Small tables with named rows and columns. After each table, cells are looked up by row and column.

Table Rarude
|  | Paduz | Mava | Mup | Sikenob | Zer | Ter | Kikoze | Rep |
|---|---|---|---|---|---|---|---|---|
| Gosakun | 70 | 121 | 57 | 111 | 102 | 143 | 215 | 118 |
| Pipaz | 91 | 179 | 115 | 130 | 142 | 113 | 171 | 138 |
| Kig | 213 | 122 | 77 | 130 | 165 | 89 | 102 | 100 |
| Lefata | 50 | 100 | 199 | 113 | 117 | 120 | 55 | 110 |
| Gobiba | 99 | 104 | 100 | 134 | 110 | 120 | 151 | 115 |

Gosakun, Mup => 57
Kig, Mava => 122
Gosakun, Mava => 121
Gosakun, Sikenob => 111
Kig, Zer => 165
Lefata, Zer => 117
Kig, Paduz => 213
Kig, Ter => 89
Pipaz, Mup => 115
Kig, Rep => 100
Pipaz, Sikenob => 130
Pipaz, Paduz => 91
Gosakun, Rep => 118
Gobiba, Kikoze => 151
Gobiba, Zer => 110
Lefata, Rep => 110
Gobiba, Rep => 115
Gobiba, Mava => 104
Gobiba, Sikenob => 134
Gobiba, Paduz => 99

Dabodef =
cols = Reg, Gab, Mageki, Duli, Luvoz, Riz, Resesa, Namo, Nemere, Popo
Puvufel: [-54.923, 1.788, -11.643, -22.489, -34.608, -48.126, -52.071, -32.628, -23.476, -30.477]
Gudimu: [-57.663, 37.281, 4.131, -29.401, -22.598, -46.072, -58.087, -34.456, 5.360, -39.472]
Rik: [-54.295, 57.034, -20.584, 39.437, -5.655, -76.763, -24.893, -28.157, -22.536, -46.367]
Regavap: [-61.465, -4.137, -51.482, 18.719, -27.633, -31.400, -12.281, -40.635, -8.677, -37.252]
Famef: [-58.007, -19.054, -58.156, 8.146, -46.453, -49.602, -20.359, -53.429, -56.132, -51.080]
Vovided: [-54.573, -40.292, -10.502, -8.001, -63.910, -34.527, -45.117, -17.620, -42.129, -10.429]
Nad: [-54.762, 38.237, -15.748, 9.490, -17.248, -70.282, -39.574, -32.023, -21.603, -47.457]
Tezep: [-49.632, -11.869, -21.361, -38.207, -38.745, -47.705, -58.739, -43.911, -30.204, -43.668]
Gatur: [-60.993, 63.703, -6.610, 74.707, 7.326, -33.044, -12.704, -14.705, 50.303, -18.431]
Suten: [-57.302, -20.919, -38.504, -10.660, -36.005, -25.946, -36.590, -28.582, 0.342, -30.613]
Lum: [-50.383, -45.690, -54.112, -46.480, -58.342, -46.781, -53.507, -49.479, -54.634, -56.671]
Govig: [-58.195, 59.532, 8.277, -32.613, -16.846, -48.029, -59.542, -35.543, 4.368, -48.124]
Lorobin: [-49.751, -36.642, -50.985, -38.453, -50.508, -43.580, -52.633, -44.541, -41.453, -52.391]

What is the Resesa of Rik in Dabodef?
-24.893
What is the Gab of Gatur in Dabodef?
63.703
What is the Mageki of Rik in Dabodef?
-20.584
What is the Resesa of Tezep in Dabodef?
-58.739
What is the Duli of Rik in Dabodef?
39.437
What is the Reg of Tezep in Dabodef?
-49.632
What is the Mageki of Govig in Dabodef?
8.277

Mepured:
,Sibed,Fopezuv,Tenep
Veripe,-5673,-4519,-2129
Feno,-5041,-3774,-5540
Ber,-4926,-4348,-2909
Dif,-4244,-5688,3228
Dor,-5432,-4529,-2082
Bib,-4373,-4929,-250
Nanib,-4678,-6262,5857
Medige,-5207,-4605,-1735
Zus,-5567,-6648,7624
Fimi,-4508,-4870,-521
Pog,-4325,-4594,-1785

Dor, Tenep -> -2082
Dif, Tenep -> 3228
Feno, Sibed -> -5041
Veripe, Sibed -> -5673
Fimi, Tenep -> -521
Feno, Tenep -> -5540
Dif, Fopezuv -> -5688
Fimi, Sibed -> -4508
Pog, Sibed -> -4325
Zus, Fopezuv -> -6648
Bib, Tenep -> -250
Medige, Tenep -> -1735
Dor, Sibed -> -5432
Zus, Tenep -> 7624
Nanib, Fopezuv -> -6262
Ber, Sibed -> -4926
Pog, Fopezuv -> -4594
Feno, Fopezuv -> -3774

Table Saf
	Gadined	Zokoz	Meze	Liko	Bot	Fuzavuv	Bos	Vop
Tinim	153	171	29	167	158	156	151	79
Nakad	153	175	154	173	159	154	169	153
Zarug	163	162	173	162	161	162	163	170
Beranut	174	203	196	172	175	161	169	177
Voki	135	156	172	176	140	149	203	142

Vop of Beranut = 177
Gadined of Zarug = 163
Vop of Tinim = 79
Gadined of Nakad = 153
Bos of Zarug = 163
Vop of Zarug = 170
Fuzavuv of Nakad = 154
Bot of Zarug = 161

Table Gik
fields: Ledez, Nopu, Berer, Rop, Dip
Tir: [122, 174, 130, 53, 184]
Devoz: [75, 61, 196, 103, 191]
Munobet: [203, 116, 99, 63, 109]
Reme: [191, 197, 107, 179, 91]
Sitep: [75, 143, 108, 157, 55]
Biganu: [186, 95, 121, 142, 137]
Rof: [108, 166, 131, 119, 161]
Bet: [137, 164, 156, 66, 175]
Duk: [155, 49, 127, 123, 153]
Sut: [201, 131, 194, 212, 93]

What is the Berer of Rof in Gik? 131
What is the Ledez of Rof in Gik? 108
What is the Rop of Duk in Gik? 123
What is the Rop of Reme in Gik? 179
What is the Dip of Sitep in Gik? 55
What is the Berer of Munobet in Gik? 99
What is the Ledez of Sitep in Gik? 75
What is the Berer of Reme in Gik? 107
What is the Ledez of Biganu in Gik? 186
What is the Ledez of Tir in Gik? 122
Which row has the largest Dip? Devoz

Bapodo
         Puz  Sumes  Tatukam  Bevireb  Gesig    Bef   Zeze    Lir    Nam    Zim
Levib  47172  41033    59730    65515  63073  70516  20412  39081  33111  59367
Vum    44497  30109    62306    44605  49782  38119  49617  67876   7404  49203
Fom    63265  42297    49048    15549  25556  56843  64480  64695  53035  46322
Sikel  39737  21338    62603    30021  37022  26263  37137  40830  31044  31212
Pag    53528  58397    33817    33791  35929  29185  82970  63491  55784  45609
Bub    64088  44186    54751    33430  39870  82858  46900  62558  43783  60807

What is the Puz of Pag in Bapodo?
53528
What is the Bef of Bub in Bapodo?
82858
What is the Puz of Vum in Bapodo?
44497
What is the Bevireb of Fom in Bapodo?
15549
What is the Tatukam of Vum in Bapodo?
62306
What is the Bevireb of Sikel in Bapodo?
30021
What is the Nam of Pag in Bapodo?
55784
What is the Zeze of Sikel in Bapodo?
37137
What is the Zeze of Fom in Bapodo?
64480
What is the Gesig of Sikel in Bapodo?
37022
What is the Bevireb of Levib in Bapodo?
65515
What is the Puz of Bub in Bapodo?
64088
What is the Puz of Levib in Bapodo?
47172
What is the Bef of Vum in Bapodo?
38119
What is the Tatukam of Bub in Bapodo?
54751
What is the Tatukam of Fom in Bapodo?
49048
What is the Lir of Bub in Bapodo?
62558
What is the Nam of Vum in Bapodo?
7404
What is the Gesig of Pag in Bapodo?
35929

